Here is a tiny trained network, its code and every weight. The questions are about switching its units off for an input and a class, where a switched-off unit gives its printed mean instead of its output.

import numpy as np


def w(rows, s, z=0):
    codes = np.array(rows[::2]) - 128.0
    scale = np.full(codes.shape[1], s)
    scale[-1] = z or s
    return codes * scale


def f(y):
    return np.maximum(y, 0)


def log_softmax(a):
    a = a - a.max(-1, keepdims=True)
    return a - np.log(np.exp(a).sum(-1, keepdims=True))


def net(x, mask):
    res = np.array(x, float).reshape(1, 6) / 4 @ E
    y = f(res @ A[0][:, :-1].T + A[0][:, -1])
    res = res + np.where(mask, y, B[0][:, -1]) @ B[0][:, :-1]
    return log_softmax(res[-1] @ U[:, :-1].T + U[:, -1])


A, B = {}, {}
E = w([
[146,29,126,134,140],'x0',
[82,163,222,117,57],'x1',
[134,172,158,132,191],'x2',
[83,101,88,29,61],'x3',
[100,123,167,76,190],'x4',
[2,108,170,197,162],'x5',
],0.0052)
A[0] = w([
[136,119,57,52,30,249],'neuron 0',
[221,148,144,143,125,254],'neuron 1',
[136,106,177,120,112,158],'neuron 2',
[223,90,146,128,165,61],'neuron 3',
[117,109,141,75,131,182],'neuron 4',
[112,144,168,104,137,201],'neuron 5',
[113,92,137,118,5,238],'neuron 6',
[167,61,109,220,154,209],'neuron 7',
[9,61,254,160,198,159],'neuron 8',
[72,24,15,89,157,139],'neuron 9',
[195,106,90,194,149,169],'neuron 10',
[48,183,104,229,121,211],'neuron 11',
[108,129,79,133,47,140],'neuron 12',
[122,203,93,64,239,97],'neuron 13',
[149,115,162,127,27,226],'neuron 14',
[151,79,132,104,154,121],'neuron 15',
[124,189,187,106,132,219],'neuron 16',
[118,247,121,246,123,243],'neuron 17',
],0.0093,0.0023)
B[0] = w([
[50,75,121,127,61,218],'neuron 0',
[188,116,124,151,79,186],'neuron 1',
[104,117,124,144,122,151],'neuron 2',
[188,79,184,121,124,158],'neuron 3',
[91,125,103,113,143,161],'neuron 4',
[103,149,124,148,122,165],'neuron 5',
[64,125,149,180,83,199],'neuron 6',
[141,68,115,162,171,191],'neuron 7',
[9,163,168,141,209,254],'neuron 8',
[140,108,3,94,133,204],'neuron 9',
[184,90,159,165,126,176],'neuron 10',
[121,97,171,171,197,215],'neuron 11',
[111,105,145,160,80,167],'neuron 12',
[134,207,131,131,66,177],'neuron 13',
[90,143,121,165,75,186],'neuron 14',
[151,108,130,95,147,151],'neuron 15',
[119,161,99,173,106,183],'neuron 16',
[155,164,65,192,196,224],'neuron 17',
],0.025,0.0073)
U = w([
[90,117,127,137,45,168],'0',
[131,154,152,76,145,7],'1',
[180,105,213,96,132,77],'2',
[112,135,86,1,132,149],'3',
[67,137,189,155,193,110],'4',
[134,237,121,149,115,194],'5',
[130,165,164,86,134,1],'6',
[162,98,84,159,167,202],'7',
],0.0078,0.0034)

Each question gives the input, the list of numbers given to net, and the class t.
The units are the neurons (one row each of A and B). Each row of codes is followed by its name. A weight is (code - 128) times the scale printed after its matrix; where a second scale follows, it is the last column's (A, B and U).
mask holds one flag per neuron, in row order. A switched-off neuron (its flag False) gives its mean, the last column of its row in B, instead of its output. The means were averaged over made-up inputs and are rounded, as every weight is.
A unit's drop is (log p(t) with every unit on - log p(t) with that unit switched off) / (log p(t) with every unit on - log p(t) with every unit switched off).
The circuit of an input: a set's keep is (log p(t) with only the set's units on - log p(t) with every unit switched off) / (log p(t) with every unit on - log p(t) with every unit switched off). Starting from the 12 units with the biggest drops (on a tie, the unit counted first), units are removed one at a time, each time the one whose removal leaves the highest keep (on an exact tie, the one counted first), for as long as the keep stays at least 0.8.
circuit, biggest first: the units of the circuit, biggest drop first
top k neurons: the k neurons with the biggest drops, biggest first
drop of u: that unit's drop, to one decimal
input [3,-5,-3,6,-3,0], class 0: circuit, biggest first => [neuron 0]
input [8,6,8,3,4,-6], class 0: circuit, biggest first => [neuron 8; neuron 17]
input [-4,-6,8,0,-8,-1], class 7: circuit, biggest first => [neuron 8; neuron 17]
input [-1,8,4,3,-6,0], class 0: circuit, biggest first => [neuron 8; neuron 6]
input [-2,-2,-7,-6,-3,4], class 7: circuit, biggest first => [neuron 8; neuron 17]
input [-2,-6,-6,3,1,4], class 3: top 2 neurons => [neuron 9; neuron 17]
input [-8,5,1,1,5,1], class 5: circuit, biggest first => [neuron 16; neuron 0]
input [-5,-8,-2,0,-6,-6], class 0: top 2 neurons => [neuron 0; neuron 11]
input [0,-4,7,6,0,-6], class 0: top 2 neurons => [neuron 0; neuron 13]
input [-8,1,-1,0,-2,-5], class 0: circuit, biggest first => [neuron 0; neuron 8]
input [0,-2,-7,-2,1,2], class 7: top 2 neurons => [neuron 8; neuron 0]
input [-3,-5,0,4,-7,4], class 7: top 2 neurons => [neuron 8; neuron 9]
input [6,-4,8,-8,0,-5], class 2: top 2 neurons => [neuron 3; neuron 9]
input [-4,3,8,3,6,-6], class 5: top neuron => [neuron 13]
input [-8,-6,5,7,-6,8], class 7: top 2 neurons => [neuron 8; neuron 17]
input [7,2,0,-4,5,-3], class 2: top 3 neurons => [neuron 17; neuron 3; neuron 9]
input [8,3,4,7,8,-1], class 3: top 2 neurons => [neuron 9; neuron 11]
input [-8,-2,6,3,-3,-3], class 5: top 2 neurons => [neuron 13; neuron 17]
input [-1,-7,1,-2,1,0], class 7: drop of neuron 7 => 0.1
input [-8,1,-2,2,-7,-5], class 0: drop of neuron 4 => 0.0
input [-5,7,7,-3,-6,-1], class 7: circuit, biggest first => [neuron 17]
